Here is a tiny trained network, its code and every weight. The questions are about switching its units off for an input and a target symbol, where a switched-off unit gives its printed mean instead of its output.

import numpy as np


def w(rows, s, z=0):
    codes = np.array(rows[::2]) - 128.0
    scale = np.full(codes.shape[1], s)
    scale[-1] = z or s
    return codes * scale


def f(y):
    return np.maximum(y, 0)


def softmax(a):
    e = np.exp(a - a.max(-1, keepdims=True))
    return e / e.sum(-1, keepdims=True)


def log_softmax(a):
    a = a - a.max(-1, keepdims=True)
    return a - np.log(np.exp(a).sum(-1, keepdims=True))


def net(x, mask):
    ids = ['ΔΨαγτφ'.index(c) for c in x.split()]
    T = len(ids)
    res = E[ids] + P[:T]
    u = 0
    for l in range(2):
        r = res
        for j in range(2):
            rows = slice(3 * j, 3 * j + 3)
            q, k, v = (r @ M[l][rows].T for M in (Q, K, V))
            z = softmax(np.where(np.tri(T) > 0, q @ k.T / 3**0.5, -1e9)) @ v
            o = O[l][rows]
            res = res + np.where(mask[u + j], z, o[:, -1]) @ o[:, :-1]
        u += 2
        y = f(res @ A[l][:, :-1].T + A[l][:, -1])
        res = res + np.where(mask[u : u + 4], y, B[l][:, -1]) @ B[l][:, :-1]
        u += 4
    return log_softmax(res[-1] @ U[:, :-1].T + U[:, -1])


Q, K, V, O, A, B = {}, {}, {}, {}, {}, {}
E = w([
[145,2,106,167,196,186,128,69],'Δ',
[122,89,35,145,67,89,137,146],'Ψ',
[85,116,150,201,79,59,175,72],'α',
[144,221,26,204,244,231,146,154],'γ',
[106,167,200,106,210,135,40,45],'τ',
[87,113,131,148,107,46,132,165],'φ',
],0.017)
P = w([
[86,167,141,98,146,226,19,134],'0',
[45,125,143,81,141,222,88,126],'1',
[76,149,114,31,144,170,126,92],'2',
[92,124,122,76,194,129,112,135],'3',
[136,86,180,189,122,163,58,153],'4',
[192,109,152,172,148,97,57,150],'5',
[246,162,150,80,86,108,102,93],'6',
[62,57,92,119,180,100,168,120],'7',
[125,109,69,49,160,66,175,80],'8',
[161,119,62,116,192,25,142,102],'9',
[175,74,162,152,112,84,151,126],'10',
[253,96,97,154,135,27,76,132],'11',
[238,119,122,91,101,38,157,92],'12',
],0.012)
Q[0] = w([
[86,128,117,43,131,108,144,82],'0.h1',
[212,209,134,112,95,79,126,114],'0.h1',
[185,65,176,80,98,116,122,117],'0.h1',
[76,65,164,169,60,200,200,218],'0.h2',
[22,120,111,8,83,114,219,109],'0.h2',
[233,188,172,117,15,86,174,180],'0.h2',
],0.017)
K[0] = w([
[175,122,129,157,134,92,87,128],'0.h1',
[130,159,105,117,159,88,148,122],'0.h1',
[103,64,118,116,174,92,119,110],'0.h1',
[4,97,120,198,104,184,109,166],'0.h2',
[187,111,135,223,122,100,89,165],'0.h2',
[103,99,91,154,172,89,206,151],'0.h2',
],0.025)
V[0] = w([
[149,108,107,87,100,60,72,143],'0.h1',
[135,129,189,71,222,75,101,107],'0.h1',
[206,103,174,92,155,173,157,132],'0.h1',
[133,77,65,208,2,143,56,6],'0.h2',
[168,95,77,4,93,102,24,222],'0.h2',
[224,32,87,61,168,255,142,83],'0.h2',
],0.0062)
O[0] = w([
[111,125,190,181,105,146,148,113,16],'0.h1',
[77,113,97,195,139,101,42,86,253],'0.h1',
[189,125,84,157,86,103,89,114,105],'0.h1',
[244,137,176,131,103,99,10,151,122],'0.h2',
[129,107,195,255,47,190,152,158,89],'0.h2',
[139,156,104,70,53,135,139,54,214],'0.h2',
],0.01,0.003)
A[0] = w([
[65,43,127,128,35,73,104,138,46],'0.n1',
[186,123,205,97,1,68,168,187,37],'0.n2',
[54,118,184,136,69,50,129,127,254],'0.n3',
[164,54,59,113,97,120,162,188,226],'0.n4',
],0.0096,0.0044)
B[0] = w([
[112,201,104,147,51,164,129,71,204],'0.n1',
[171,189,245,38,80,154,156,130,163],'0.n2',
[213,125,90,126,112,52,98,147,255],'0.n3',
[175,147,177,162,137,42,132,100,219],'0.n4',
],0.012,0.0083)
Q[1] = w([
[112,128,153,210,70,111,121,185],'1.h1',
[74,124,208,124,140,128,23,112],'1.h1',
[111,203,68,119,131,140,220,200],'1.h1',
[103,250,157,89,199,160,65,144],'1.h2',
[162,160,25,156,106,143,196,190],'1.h2',
[216,49,92,135,205,217,118,13],'1.h2',
],0.011)
K[1] = w([
[159,143,130,151,69,95,156,147],'1.h1',
[55,153,233,102,127,91,64,116],'1.h1',
[142,220,106,134,138,166,164,187],'1.h1',
[73,253,172,126,167,145,97,138],'1.h2',
[176,166,11,159,101,171,163,197],'1.h2',
[129,56,112,107,166,237,104,97],'1.h2',
],0.012)
V[1] = w([
[106,188,121,136,101,74,149,106],'1.h1',
[164,211,97,138,148,136,157,171],'1.h1',
[127,143,129,161,128,180,114,128],'1.h1',
[95,103,122,137,126,117,118,135],'1.h2',
[159,136,85,121,146,192,142,143],'1.h2',
[65,180,128,79,144,253,78,187],'1.h2',
],0.0069)
O[1] = w([
[162,110,169,203,95,160,82,131,181],'1.h1',
[29,2,176,108,119,132,78,109,169],'1.h1',
[126,109,152,70,125,125,160,118,133],'1.h1',
[132,101,111,109,107,131,110,165,91],'1.h2',
[183,199,184,153,83,109,51,88,88],'1.h2',
[182,112,118,173,117,69,151,98,2],'1.h2',
],0.0085,0.0071)
A[1] = w([
[116,107,122,163,106,121,178,181,105],'1.n1',
[100,164,135,89,172,253,88,145,99],'1.n2',
[153,106,118,131,124,71,142,113,3],'1.n3',
[159,128,133,169,162,145,102,129,85],'1.n4',
],0.016,0.0071)
B[1] = w([
[103,198,126,69,160,174,126,92,149],'1.n1',
[8,201,185,158,47,162,60,245,164],'1.n2',
[103,114,140,135,116,209,156,136,218],'1.n3',
[131,108,80,51,114,139,166,153,254],'1.n4',
],0.013,0.0077)
U = w([
[65,197,121,131,202,255,89,147,120],'Δ',
[202,98,120,164,254,75,108,78,254],'Ψ',
[123,133,79,230,113,42,109,137,110],'α',
[73,83,117,110,136,107,121,98,60],'γ',
[128,191,89,134,150,92,150,127,30],'τ',
[122,106,174,157,148,98,109,115,99],'φ',
],0.0059,0.0076)

Each question gives the input, a string of symbols that net reads in full, and the target symbol t.
The units are the heads (3 rows each of Q, K, V and O) and the neurons (one row each of A and B). Each row of codes is followed by its name. A weight is (code - 128) times the scale printed after its matrix; where a second scale follows, it is the last column's (O, A, B and U).
mask holds one flag per unit, layer by layer, with each layer's heads first. A switched-off unit (its flag False) gives its mean, the last column of its rows in O or B, instead of its output. The means were averaged over made-up inputs and are rounded, as every weight is.
A unit's drop is (log p(t) with every unit on - log p(t) with that unit switched off) / (log p(t) with every unit on - log p(t) with every unit switched off).
most important unit: the unit with the biggest drop
k most important neurons: the k neurons with the biggest drops, biggest first
k most important neurons of layer l: the k neurons of layer l with the biggest drops, biggest first
heads that matter: for each layer, one digit per head in row order, 1 if its drop is at least 0.15 and else 0, layers parted by /
drop of u: that unit's drop, to one decimal
input Δ τ φ α γ φ τ α α Δ φ, target Ψ: most important neuron of layer 1 -> [1.n2]
input τ Δ τ γ γ, target Ψ: heads that matter -> 10 / 01
input α γ γ φ γ γ α φ φ τ, target Δ: heads that matter -> 10 / 01
input α Ψ α Δ α τ γ γ Δ γ Ψ φ, target τ: heads that matter -> 01 / 10
input Δ α γ τ γ τ φ, target α: heads that matter -> 10 / 10
input φ γ τ τ τ α γ, target Ψ: heads that matter -> 00 / 01
input Ψ γ Δ Ψ Ψ, target γ: heads that matter -> 11 / 10
input Ψ τ Ψ Ψ, target φ: heads that matter -> 11 / 00
input τ τ τ φ, target α: 2 most important neurons -> [0.n1, 0.n3]
input γ τ Δ φ, target γ: heads that matter -> 01 / 10
input Ψ γ γ τ Δ τ Ψ γ φ α, target φ: 2 most important neurons of layer 0 -> [0.n2, 0.n1]
input Δ γ τ γ γ α τ φ, target γ: heads that matter -> 01 / 11
input τ γ α, target α: heads that matter -> 10 / 10
input Ψ Δ φ τ α Ψ Δ τ φ φ τ α, target Δ: most important unit -> 0.h2
input α τ φ α, target Ψ: 2 most important neurons -> [1.n2, 0.n1]
input φ τ Ψ α α τ Ψ, target Ψ: 2 most important neurons -> [0.n4, 1.n2]
input τ Δ τ γ γ Δ φ φ Ψ τ τ Ψ, target φ: 2 most important neurons of layer 0 -> [0.n2, 0.n4]
input τ φ φ φ τ φ, target Δ: drop of 0.h2 -> 0.8
input α τ γ φ α Δ Ψ Ψ γ γ α, target φ: drop of 0.n2 -> 0.9
input Δ γ φ Ψ Ψ γ α α τ Ψ, target Ψ: drop of 0.h1 -> 0.1
input γ α γ Ψ φ γ τ α, target Δ: most important unit -> 1.n1
